Below is a small trained network, with its code and all its weights. Each question gives an input and a class and asks what happens when units are switched off, that is, made to give their printed mean instead of their output.

import numpy as np


def w(rows, s, z=0):
    codes = np.array(rows[::2]) - 128.0
    scale = np.full(codes.shape[1], s)
    scale[-1] = z or s
    return codes * scale


def f(y):
    return np.maximum(y, 0)


def log_softmax(a):
    a = a - a.max(-1, keepdims=True)
    return a - np.log(np.exp(a).sum(-1, keepdims=True))


def net(x, mask):
    res = np.array(x, float).reshape(1, 8) / 4 @ E
    y = f(res @ A[0][:, :-1].T + A[0][:, -1])
    res = res + np.where(mask, y, B[0][:, -1]) @ B[0][:, :-1]
    return log_softmax(res[-1] @ U[:, :-1].T + U[:, -1])


A, B = {}, {}
E = w([
[254,75,143],'x0',
[128,125,127],'x1',
[130,129,128],'x2',
[188,222,84],'x3',
[95,82,9],'x4',
[126,126,129],'x5',
[131,128,128],'x6',
[127,130,128],'x7',
],0.012)
A[0] = w([
[185,88,118,20],'neuron 1',
[133,150,97,255],'neuron 2',
[104,100,26,63],'neuron 3',
[168,186,124,174],'neuron 4',
[165,220,43,40],'neuron 5',
[144,104,71,51],'neuron 6',
[117,89,40,45],'neuron 7',
[255,83,138,154],'neuron 8',
[132,165,230,5],'neuron 9',
[113,137,72,129],'neuron 10',
[96,211,223,141],'neuron 11',
[73,194,122,75],'neuron 12',
],0.012,0.0085)
B[0] = w([
[20,215,108,153],'neuron 1',
[131,51,116,217],'neuron 2',
[226,191,224,186],'neuron 3',
[122,2,135,200],'neuron 4',
[44,61,227,194],'neuron 5',
[168,202,202,149],'neuron 6',
[168,159,235,170],'neuron 7',
[12,197,87,250],'neuron 8',
[223,148,200,175],'neuron 9',
[218,108,143,171],'neuron 10',
[178,108,129,224],'neuron 11',
[38,219,44,179],'neuron 12',
],0.0076,0.013)
U = w([
[210,205,189,61],'0',
[105,101,135,245],'1',
[38,243,104,62],'2',
[115,80,139,199],'3',
[64,2,190,58],'4',
],0.011)

Each question gives the input, the list of numbers given to net, and the class t.
The units are the neurons (one row each of A and B). Each row of codes is followed by its name. A weight is (code - 128) times the scale printed after its matrix; where a second scale follows, it is the last column's (A, B and U).
mask holds one flag per neuron, in row order. A switched-off neuron (its flag False) gives its mean, the last column of its row in B, instead of its output. The means were averaged over made-up inputs and are rounded, as every weight is.
A unit's drop is (log p(t) with every unit on - log p(t) with that unit switched off) / (log p(t) with every unit on - log p(t) with every unit switched off).
The circuit of an input: a set's keep is (log p(t) with only the set's units on - log p(t) with every unit switched off) / (log p(t) with every unit on - log p(t) with every unit switched off). Starting from all 12 units, units are removed one at a time, each time the one whose removal leaves the highest keep (on an exact tie, the one counted first), for as long as the keep stays at least 0.8.
circuit, biggest first: the units of the circuit, biggest drop first
unit that matters most: the unit with the biggest drop
k most important neurons: the k neurons with the biggest drops, biggest first
input [4,-4,8,8,8,-2,-3,1], class 0: circuit, biggest first => neuron 3
input [6,-4,-1,-8,4,8,4,-1], class 3: 2 most important neurons => neuron 5; neuron 4
input [3,-6,4,8,3,-6,3,-3], class 4: circuit, biggest first => neuron 5; neuron 4
input [1,-7,-3,7,-5,-4,0,2], class 4: circuit, biggest first => neuron 4; neuron 5
input [7,2,4,8,0,3,5,7], class 4: 2 most important neurons => neuron 4; neuron 5
input [7,1,-1,5,-3,2,-5,-6], class 2: 2 most important neurons => neuron 8; neuron 1
input [4,-4,6,3,-3,-8,-5,-4], class 3: circuit, biggest first => neuron 4; neuron 3
input [-6,2,2,3,6,-2,3,4], class 0: 4 most important neurons => neuron 3; neuron 8; neuron 10; neuron 7
input [-8,-4,8,-8,-5,-4,-1,3], class 2: 4 most important neurons => neuron 12; neuron 4; neuron 2; neuron 5
input [8,2,-8,-5,-1,-6,4,5], class 2: circuit, biggest first => neuron 8; neuron 1
input [-7,8,-8,-5,-7,-6,-5,6], class 0: circuit, biggest first => neuron 9; neuron 4
input [-5,2,-4,7,5,-2,-3,8], class 1: 2 most important neurons => neuron 5; neuron 12
input [6,5,6,2,-5,3,1,-7], class 1: 3 most important neurons => neuron 4; neuron 12; neuron 8
input [6,7,-2,-3,5,-1,5,4], class 2: circuit, biggest first => neuron 8; neuron 1; neuron 4
input [-6,-8,-8,2,-7,-2,-6,1], class 0: unit that matters most => neuron 9
input [5,2,-2,5,-6,0,6,8], class 1: circuit, biggest first => neuron 4; neuron 8
input [7,4,-8,8,5,7,0,7], class 4: 2 most important neurons => neuron 5; neuron 4
input [2,-1,4,5,-3,3,5,4], class 4: circuit, biggest first => neuron 4; neuron 5; neuron 3
input [7,4,3,7,8,7,8,-1], class 0: 3 most important neurons => neuron 3; neuron 6; neuron 7
input [6,3,-1,-1,5,2,-7,3], class 2: 3 most important neurons => neuron 8; neuron 1; neuron 4
